Each row was made from one path, in order. Every step used is in the known rows, and no mark comes twice. Write each row's path.
Known rows:
zomivi-kenof-sibut-vopi: [-685 -246   -5  -11 -153  199   44  278 -270  239  -28   92  317  193
  124  436  -63    9  100 -157 -179  218  -84  135   52 -269 -165  211
   54  176  -42  186 -117  486   73   17  213   99  164  -22  216 -145
  -92]
sibut-vopi-kosud-kenof-deba-bivare-repev: [ 153 -105   54 -175  -15  144 -387  173 -268 -349 -149   66 -178  313
  -51  152  676  -83  -19   35  287  271 -231  -59   58  177 -253 -121
  225 -514 -267  -66   99  206 -357 -154  -88    8  347 -125 -246  121
  -76]
vemer-vopi-kosud-kenof: [  33  236  115 -172   89 -158 -217  149  183 -163   14  -54 -108   18
   61  151  -45  147  -58  -69 -238  294  -55  106 -164 -115 -169   20
 -305   93  -26  268  -95  660  147 -133  197 -203  531  190 -484   93
   95]
kenof-zomivi-vemer-bivare-repev: [-161 -101   24  -27  130  296   61 -538  -21 -401  188   37 -128   37
   -3 -159  325  -42  162   80  -73 -548   56 -119   16   29  351 -204
   42 -152   11  -91  111  -61 -221 -215 -483   57   61  269 -233   41
 -158]
bivare-repev-deba-sibut: [ 411 -140   54  -55  -30  -61 -269    0  183  177  -61 -472   15  137
  -67 -197  -55 -128 -102   18  555  334   76 -101  -77  368  405 -184
  165   74  -55 -165  113 -265 -243  149 -111  119 -314 -239  -73   26
 -396]
vemer-bivare-deba-sibut-vopi-kosud: [-120  -29  -57   46 -115 -108  183   82  291   67 -108   65  223  290
  -68  -40  -99   -7   64   75  -76  -49   75  144   48  177 -194    4
  100   70 -117   32   48    5 -160  132   85  400  155   46 -161  -62
 -120]
vemer-kosud-vopi-zomivi-kenof: [-341  134   65   62  108   41  -64  -66 -158 -135  -82 -325  -19 -354
   13  167 -282  198   36 -142 -280  393  142  311  -69 -128  -76  161
 -639  279  376  136  -16  722  118 -197  114   11  507  115 -231    9
  171]
vopi-zomivi-vemer-repev-deba-kosud-kenof: [ 126  237   53  -55  258 -143 -287  -98  440  123  229 -319  -75  -79
   18 -449 -240  187   51  225 -227 -222   89   12  -81 -134  162  106
   99  240  -24  173 -123 -247  146   46   36 -227 -507 -114   72  128
 -107]
zomivi-vemer-kosud-kenof-deba-bivare-repev-pinir-vopi-sibut: [-193 -208  -91 -196   17  172   -8  351   72  -55   70   45  -83   -6
   73  157  305  -55   10 -310 -108  206 -145  105   98  335   50  -48
 -244 -226  -17    1  -68  244  -58 -140   92 -528  563  -23  174   34
  125]
bivare-deba-sibut-vopi-zomivi: [ 135 -123  118   78 -111 -149  -34 -201  109  182  -65  125   16   86
 -121  198 -373   79   33  116  -43  136   64   80   62   34  121  169
  106   27  -12   72   34 -302  125  427  -37   98 -539 -227  580 -126
  119]
repev-vemer-bivare-deba-kosud-vopi: [ -66   79   47  -25  446  -39 -396 -273 -122  -11  -63 -591  236  -48
 -123 -334 -122  105  150  277 -290   51  225   33  -49 -132  143  150
  289  170  -49  164  -64 -121 -116   34   33  527 -408 -492 -343  177
 -469]
sibut-vopi-vemer-bivare: [-422   15   10  171   81  113  268 -282  218 -180  289   84  144   96
   16  -21 -107   33   77   74 -290 -602   58   38   47 -224   57  -15
  -19  129    7  -10   45 -239  -39   65 -145  213  -21  303  -79  -51
   32]
pinir-kenof-deba-kosud: [ -93   30  -71  -93   93 -133 -263  452 -528  242   37  143  316 -126
   44  181   41  -88 -223   18  183  222  -90 -104  -54    5 -308  118
  366  -61 -149   18  -86 -397  -68    8  467  141 -200 -464   -7    4
  -39]
vopi-kosud-kenof-zomivi-vemer-repev-deba-bivare: [  74   24   65  -48  118   28  -37  -84  298  -98  -34 -276 -192   39
  -58 -311  235   24   81  190   -8   -9   -2  124  -11    0   32  -73
 -168 -215  -16 -170  140  -99 -262 -189   29  118  150   26 -215  100
   64]
repev-deba-kosud-kenof-sibut-vopi-vemer: [ -67  -35   35   87   -7  -95 -103   77  137  225  -98   26   98  385
   33   48 -255   69   47  190 -238   95  -83  100    9 -349 -119  199
  156  166  -60  147  -90  -24  185  171  173  232 -165   33  196 -143
  -27]
vopi-zomivi-vemer-bivare-deba: [ 172   12 -144  -22  179  -49  303 -332  232  -41  180 -360  -97 -239
  -43 -335 -184   22   53  232  -56 -530  212   64   87  498  287  -82
 -196   11   53 -146  148 -729 -129  124 -164   82 -578  -58   56  156
 -138]
kosud-kenof-zomivi-vemer-bivare-repev-deba-sibut-vopi: [ -76 -153  127   32 -208   21  -45 -276  387  173   36  -95   85  424
  -74  -87 -124   36  218  155 -165  -44   66   50  -23 -238  336   -1
  356   62  -81  102   10  -25  -34  141 -247  256 -214    1  253 -174
 -291]
deba-kosud-vopi-vemer-repev-pinir-kenof-sibut: [-225   76 -121  136   28  -19  -53  420 -282  300 -152  188  200   76
   89  117   82  -35 -103 -200  146  -83  -60 -135  -12 -218 -253   83
  202  276   51   38 -130  146  248 -156  187  -66    6 -160   15    5
 -221]
pinir-sibut-vopi-kosud-kenof-zomivi-vemer-repev-deba-bivare: [-132  -76    5   27   -1   91  113    2  110   78  -89 -151  -79  215
  -27 -113  211   20  155  169  -65   15  -28  180    5  -82 -112   12
  -28 -221  -39 -131   66 -104 -229 -106   64  275  285  -21 -153  -26
   11]
sibut-vopi-zomivi-vemer-kosud-kenof: [ 357  144  120 -192  -60 -171   41 -234   78 -122   77 -104 -198  -80
   38  138 -307  186   92   70 -397  172   60  158 -110  -21   78   93
 -156   71  -22  250  -78  137  318   44   -8 -123  230  192 -110  -21
  138]
sibut-vopi-vemer-repev: [-518   98   42  217  152  100  155 -271  258 -139  238  263   39   70
    9  -52 -105   42   52   61 -138 -589   24  -62  -10 -349   -6   10
   63  148   65    7    2  -26   97   57 -213 -152  -14  368   82   11
  182]
vemer-kosud-vopi-zomivi-kenof-deba-bivare-repev-pinir-sibut: [ 135  -42  -78   28    9  173  -76  382 -482   -8 -242 -372 -139 -236
  -17  188  347  -98 -155 -377  515  481  -72   70   52  287 -137  -84
 -378 -108  294 -176   29  343 -126 -224  103    7  621 -207 -359   68
 -108]
repev-pinir-kenof-sibut-vopi: [-531 -305  -57   53 -218  119   73  402 -297  394 -155  331  379  272
   99  525   91 -125   15 -220    1  139 -116  -33   66 -126 -186  181
  262  143  -54  100 -136  186  118   80  197  133   72 -124  373 -232
 -123]
deba-sibut-vopi-kosud-kenof-zomivi-vemer: [ 105   41  223  -45 -262 -192  108 -259  220  -19  -73  445 -132  250
  -13  227 -257  119  123  125 -420  151  -40  131  -76 -476   23   62
   13  -81  -73  190  -22  374  242    4  -26   62  236  323  100 -209
  305]
vemer-kosud-kenof-deba-sibut-vopi: [ 233    7  155 -169 -310 -217 -136  236  -71  221   56  -24  154  212
  -30  330 -252   18  -73  -61  109  515  -71   69  -87 -155  -15   72
  359   -2 -220  196  -38   31  151  223  240   53   48 -232   59  -79
 -129]
pinir-vopi-vemer-repev-zomivi-kenof: [-596  -31  -91   98  147  255  255  -14  148 -259   67  167  -13 -620
   83 -135  117  -32   40 -249 -284 -310   17 -126   38   19  124  -42
 -386  134  245    1 -129  635    9  -79 -196 -399    5  422  337   28
  552]
pinir-repev-deba-sibut-vopi-kosud: [  50 -168   75   17 -192 -144  -24    4  212  139 -212  -34  152  427
   -6  254 -177  -80  -21   54   -3  401  -30  235   -1  -36  -16   78
 -125   41  -19  -26   77  171  -93  104   95  250  262  174 -130 -251
   64]
deba-kosud-kenof-zomivi-vemer-repev-pinir: [-178  134  139   67  215   27 -149  -61  653   46  188  -24  -20 -276
  -69 -370   53    1  -26 -151  -73 -452   25 -156   63 -325  308  -25
   -6  260  212   92  -94  176  180  -90  -89 -337 -260  130  294   80
   79]
pinir-kenof-deba-bivare-repev-zomivi: [ 358 -229  -35 -241  109  259 -180   70 -681 -418 -177  161 -191 -362
    4  115  797 -262 -122 -136  375  158 -159 -442   14  477   92 -216
  168 -529 -195 -218    9   43 -314 -120 -215 -195 -157 -156   24  133
  189]
deba-sibut-vopi-zomivi-vemer: [ 378   10  100   58 -140 -128  178 -409    9 -108   18  497 -214   -8
    1  170 -409   70   11  101 -107  -13   40  -50  -33  -85   26   28
  -76  -72  -34  -11   18 -294  254  214 -232 -185 -261  202  332 -110
  362]
pinir-sibut-vopi-vemer-kosud-kenof-deba: [ 206  154   24 -179 -198 -194   48  395 -317  117  106  -97  -40  106
  102  368 -146   23 -157  -46  108  423 -174  177 -114 -132 -204   53
  -28 -113  -76  107  -32   68  168    7  407  -68  462  -11 -346  -27
   31]
vopi-kosud-kenof-deba-bivare-repev-zomivi-vemer: [ 781   63  -12 -286   55   64  -18 -112 -246 -623 -125  292 -520 -242
   52 -143  510 -118  -80   13  155   60 -154 -321  -36  342  -39 -283
 -131 -532 -213 -153   20  177 -109 -234 -299 -450   92  294 -267  202
  350]
repev-vemer-kosud-vopi-zomivi-kenof-deba-sibut: [ 616  193   76 -167 -169 -245 -128  199 -336  -26  -58 -259 -126 -312
    3   65 -324   53 -189 -142  315  758   14   41 -172   12   23  -53
 -163  -33   23   -9   34  281  100  -15  215 -193   32 -208 -274  106
   52]
vemer-repev-deba-sibut-vopi-zomivi: [ -83  -32  105  168  -51  -34  -10 -231  286  171   90  115   34  117
  -62  -39 -355   87   66   84    0  -85   82   41  -13 -164  158  130
   67  155   71   23   15 -263  119  286 -110  -78 -417  -46  427 -107
   77]
zomivi-vemer-repev-kenof-deba-kosud-vopi: [-102  341   45  119  256 -106 -426   -9 -216   75   20 -208  155 -129
  -45 -210  -85   72 -102   47   33  147   74  -85 -101 -437 -148   69
  114  236   73   98  -53   88  136 -194  190   37  117 -257 -361  146
 -226]

Which path is each row?
[ -26  -12 -183   39 -126   34  274  323 -259  226  -16  387  -23 -112
  180  168   77  -81 -112 -265  254 -252  -75 -180   10  106 -114  -21
  -56  120   60 -103  -69  -70  259 -131   43 -455 -111   50  216   -7
   17] : vopi-zomivi-vemer-repev-pinir-kenof-sibut
[ 607   88  134 -128  170   11 -311 -360 -574 -480 -214 -164 -357 -147
  -84   41  113   85   31  108   67  531    8   36 -103   22    2   21
 -205 -348   53  -48  103  113  -26 -135 -115   33  241 -161 -453  140
  104] : kenof-deba-bivare-repev-vemer-kosud-vopi-zomivi
[-126 -128 -191   34  -52  285  229 -280 -340 -244   70  365  -91  180
  111   37  318  -30  169   31  -25 -586   12 -176   31  213  -13 -124
  186 -135  -89  -91   19 -212  -70 -152 -481  -99  -27  187  -21  -11
 -208] : pinir-kenof-sibut-vopi-zomivi-vemer-bivare-repev
[ 159 -115  -41   15   77  142   46 -108  -28    3  -11 -129 -151   54
  -12 -204  126  -16   76  154  182  -76   -7    2   50  116  -10   -8
  -31 -207  -70 -243  121 -546 -156   -4  -70   -1 -262 -159  121   99
  -31] : kenof-sibut-vopi-zomivi-vemer-repev-deba-bivare
[-270  113  -45  137 -122   10  273   76  177  -64  287   34  116   -3
   35  -26 -173   30  -61  -60  -30 -354    1   55   31 -189  -63  -85
  -57  106   15  -54   65  -81  -33   16    2   13  -33  205  -24   -2
   28] : zomivi-kenof-deba-sibut-vopi-vemer-bivare
[-201  -59 -129   43  -28  -30  382   -6  459  221  -21 -277   63   76
  -56 -204  -21    3  157  100 -256 -411  111  214  143  193  128    0
 -108   79  119   14   26 -109  -89   43   11  331  -54   47   55  -44
 -197] : repev-pinir-sibut-vopi-kosud-kenof-zomivi-vemer-bivare-deba
[  76   79 -124   89  118   18 -225   -7 -174   45   86   26  117 -239
  -35 -296  132  -43 -101   67   77 -173   -3 -215   91   46  -95    0
  187   27    8  -40  -23 -412  -41   -5   90   49 -289 -220  150   28
  -60] : sibut-vopi-zomivi-vemer-bivare-repev-kenof-deba-kosud
[  -9 -104 -200  105   75   30  416 -136  273  180   75 -294   15 -151
  -51 -236 -131  -47   67   75    0 -524  174   66  170  464  209  -33
 -153   84  154 -145   66 -638  -88  200 -139  161 -476  -85  247   33
 -181] : repev-pinir-sibut-vopi-zomivi-vemer-bivare-deba
[-505 -131 -129  151  -26  233  221  177   80  -62 -131  220  198  306
   33   68  319 -112   81 -165   -2 -217  -39   65   94  114 -295  -35
  -69   48   69  -29  -43  357 -221 -109  -34  296  695  297 -380 -130
  -91] : vemer-bivare-repev-pinir-sibut-vopi-kosud
[ 390  -23  -24   17 -142 -242  144 -134  302  348   35 -498   74 -259
 -138 -261 -235  -46  -76   43  187  -67  201  -48   59  342  496 -170
   73  179   11 -125  153 -465  -54  222   24  269 -561 -287  245   12
 -263] : repev-kenof-zomivi-vemer-bivare-deba-sibut
[ -96  165 -114   87  163 -121 -163  451 -117  177   61  211  195 -231
    5 -111   88 -110 -279  -73  280 -155  -89 -207   10  -51 -285   20
  235   55   46  -75  -73 -342   19  -39  304 -109 -253 -217  126   64
   81] : vopi-vemer-repev-pinir-kenof-deba-kosud
[ 497   25  -18   94 -206  -96   47 -237 -109  -66  -70  349 -262 -107
   -8   42 -108  -40 -108   13  213   91  -24 -191   15  123   16 -110
 -104 -116   38 -134   74 -199  154  100 -222 -289 -137  150  314  -77
  261] : bivare-repev-kenof-deba-sibut-vopi-zomivi-vemer
[-231   94  -48   11 -152   11  152  322   87 -102  -81  387   98  -15
   37   -9   72  -39  -47 -173   34   88  -74  -27  -24  -71 -350  -33
  -54    2  -35   40  -64  625  -36  -90  113 -176  372  284 -115  -10
  264] : vemer-repev-zomivi-kenof-deba-sibut-vopi-kosud
